Here is a tiny trained network, its code and every weight. The questions are about switching its units off for an input and a class, where a switched-off unit gives its printed mean instead of its output.

import numpy as np


def w(rows, s, z=0):
    codes = np.array(rows[::2]) - 128.0
    scale = np.full(codes.shape[1], s)
    scale[-1] = z or s
    return codes * scale


def f(y):
    return np.maximum(y, 0)


def log_softmax(a):
    a = a - a.max(-1, keepdims=True)
    return a - np.log(np.exp(a).sum(-1, keepdims=True))


def net(x, mask):
    res = np.array(x, float).reshape(1, 7) / 4 @ E
    y = f(res @ A[0][:, :-1].T + A[0][:, -1])
    res = res + np.where(mask, y, B[0][:, -1]) @ B[0][:, :-1]
    return log_softmax(res[-1] @ U[:, :-1].T + U[:, -1])


A, B = {}, {}
E = w([
[163,195,240,18,100,129,158,87,100],'x0',
[128,121,132,127,118,129,134,135,137],'x1',
[119,96,53,21,179,86,159,44,203],'x2',
[175,97,100,47,125,73,35,251,97],'x3',
[130,129,130,137,157,109,114,107,104],'x4',
[128,130,126,124,122,138,131,135,135],'x5',
[202,218,116,178,172,80,192,176,177],'x6',
],0.012)
A[0] = w([
[145,131,124,136,123,119,110,109,124,58],'n1',
[168,116,177,112,122,139,123,117,129,5],'n2',
[156,114,117,120,125,129,133,135,112,21],'n3',
[152,146,76,59,119,94,62,188,103,70],'n4',
[98,150,136,128,128,123,111,133,146,53],'n5',
[145,123,29,54,142,84,159,82,168,66],'n6',
[102,185,161,201,126,182,196,33,153,30],'n7',
[199,204,123,152,165,104,167,157,164,1],'n8',
[52,85,165,69,114,196,87,101,83,55],'n9',
[161,130,115,125,141,138,105,119,111,31],'n10',
[125,148,170,162,113,148,103,171,108,61],'n11',
[137,173,194,198,83,151,89,173,73,95],'n12',
[91,70,7,221,129,110,94,158,158,30],'n13',
[144,119,126,97,109,82,105,181,111,48],'n14',
[175,157,178,66,101,116,149,95,90,29],'n15',
[220,217,120,151,151,57,171,166,168,36],'n16',
[166,199,232,47,97,112,135,111,102,46],'n17',
[81,114,150,131,120,136,95,105,149,26],'n18',
[142,122,117,40,138,103,146,76,147,134],'n19',
[162,142,198,195,96,166,122,177,39,102],'n20',
[127,127,129,113,144,145,129,166,126,84],'n21',
[113,138,98,85,125,65,127,97,189,37],'n22',
[199,112,128,83,133,77,76,207,104,112],'n23',
[76,64,126,92,81,156,75,101,73,12],'n24',
],0.012,0.0048)
B[0] = w([
[117,125,133,137,125,121,132,130,146,128],'n1',
[141,148,159,129,147,93,161,136,142,148],'n2',
[149,116,127,114,133,115,140,113,102,132],'n3',
[98,98,162,168,99,172,200,52,134,218],'n4',
[112,133,116,110,159,132,149,129,103,128],'n5',
[172,99,67,37,164,142,83,101,182,237],'n6',
[108,79,144,183,57,192,216,46,93,252],'n7',
[89,131,92,116,63,64,67,160,74,213],'n8',
[86,117,106,142,59,56,109,185,102,217],'n9',
[133,119,124,105,116,135,136,136,120,132],'n10',
[148,122,62,85,155,120,112,109,167,184],'n11',
[149,65,70,34,209,130,73,88,191,239],'n12',
[196,239,255,174,210,147,147,206,115,247],'n13',
[119,110,101,161,132,181,150,97,81,179],'n14',
[175,161,172,159,173,171,158,208,121,198],'n15',
[40,104,89,143,63,26,68,178,79,240],'n16',
[180,206,220,189,188,128,155,195,123,239],'n17',
[122,173,101,131,86,121,126,131,113,150],'n18',
[160,105,112,91,181,140,84,130,175,219],'n19',
[148,118,78,52,175,136,69,88,209,245],'n20',
[137,128,135,125,131,130,129,103,115,142],'n21',
[142,106,80,84,160,132,107,96,154,190],'n22',
[88,97,162,196,70,215,209,23,84,228],'n23',
[80,121,85,147,82,25,89,179,89,208],'n24',
],0.0095,0.018)
U = w([
[158,128,64,50,190,168,91,89,255,251],'0',
[109,127,143,165,50,237,201,23,117,112],'1',
[181,238,205,153,199,168,144,240,151,74],'2',
[77,146,81,123,27,37,87,204,102,54],'3',
],0.0093,0.0015)

Each question gives the input, the list of numbers given to net, and the class t.
The units are the neurons (one row each of A and B). Each row of codes is followed by its name. A weight is (code - 128) times the scale printed after its matrix; where a second scale follows, it is the last column's (A, B and U).
mask holds one flag per neuron, in row order. A switched-off neuron (its flag False) gives its mean, the last column of its row in B, instead of its output. The means were averaged over made-up inputs and are rounded, as every weight is.
A unit's drop is (log p(t) with every unit on - log p(t) with that unit switched off) / (log p(t) with every unit on - log p(t) with every unit switched off).
The circuit of an input: a set's keep is (log p(t) with only the set's units on - log p(t) with every unit switched off) / (log p(t) with every unit on - log p(t) with every unit switched off). Starting from the 12 units with the biggest drops (on a tie, the unit counted first), units are removed one at a time, each time the one whose removal leaves the highest keep (on an exact tie, the one counted first), for as long as the keep stays at least 0.8.
units of the circuit, in order: the units of the circuit, biggest drop first
most important unit: the unit with the biggest drop
k most important neurons: the k neurons with the biggest drops, biggest first
drop of u: that unit's drop, to one decimal
input [5,-4,4,-4,-4,2,0], class 2: units of the circuit, in order : (n17)
input [7,5,-7,-4,-7,5,-5], class 0: 2 most important neurons : (n12 n20)
input [-5,-8,-1,3,3,-1,6], class 3: 4 most important neurons : (n16 n17 n8 n15)
input [-6,2,1,6,1,1,-3], class 1: 2 most important neurons : (n23 n4)
input [2,-1,-6,6,0,-2,-3], class 0: 4 most important neurons : (n12 n20 n7 n11)
input [-2,-2,5,6,7,5,8], class 3: 2 most important neurons : (n16 n8)
input [6,6,-6,-6,7,-6,-6], class 0: 2 most important neurons : (n20 n12)
input [-6,-3,0,6,-5,-5,-6], class 1: 4 most important neurons : (n23 n4 n17 n16)
input [5,-7,-2,2,-4,5,-4], class 2: 2 most important neurons : (n17 n16)
input [6,5,-3,-5,-1,3,8], class 3: 3 most important neurons : (n16 n8 n13)
input [0,-6,3,-4,0,-1,5], class 3: 2 most important neurons : (n23 n16)
input [-5,6,4,1,-4,7,6], class 3: 2 most important neurons : (n16 n17)
input [-7,4,6,0,2,0,5], class 2: 2 most important neurons : (n13 n12)
input [3,-6,6,-5,-6,-2,8], class 3: units of the circuit, in order : (n16)
input [3,-6,6,1,2,2,-7], class 3: 4 most important neurons : (n9 n24 n12 n20)
input [2,1,-8,-8,1,2,-1], class 0: 3 most important neurons : (n12 n20 n23)
input [-7,6,-2,6,0,-5,7], class 2: 3 most important neurons : (n13 n7 n24)
input [-4,-1,3,-7,-6,-7,4], class 1: drop of n4 : 0.0
input [-8,-7,4,-4,-5,-6,-1], class 2: drop of n13 : 0.9
input [4,3,-1,8,-7,0,5], class 1: drop of n23 : 0.6
input [6,-4,1,2,0,-4,7], class 3: drop of n13 : 1.3
input [1,6,-7,5,8,-3,6], class 0: most important unit : n12
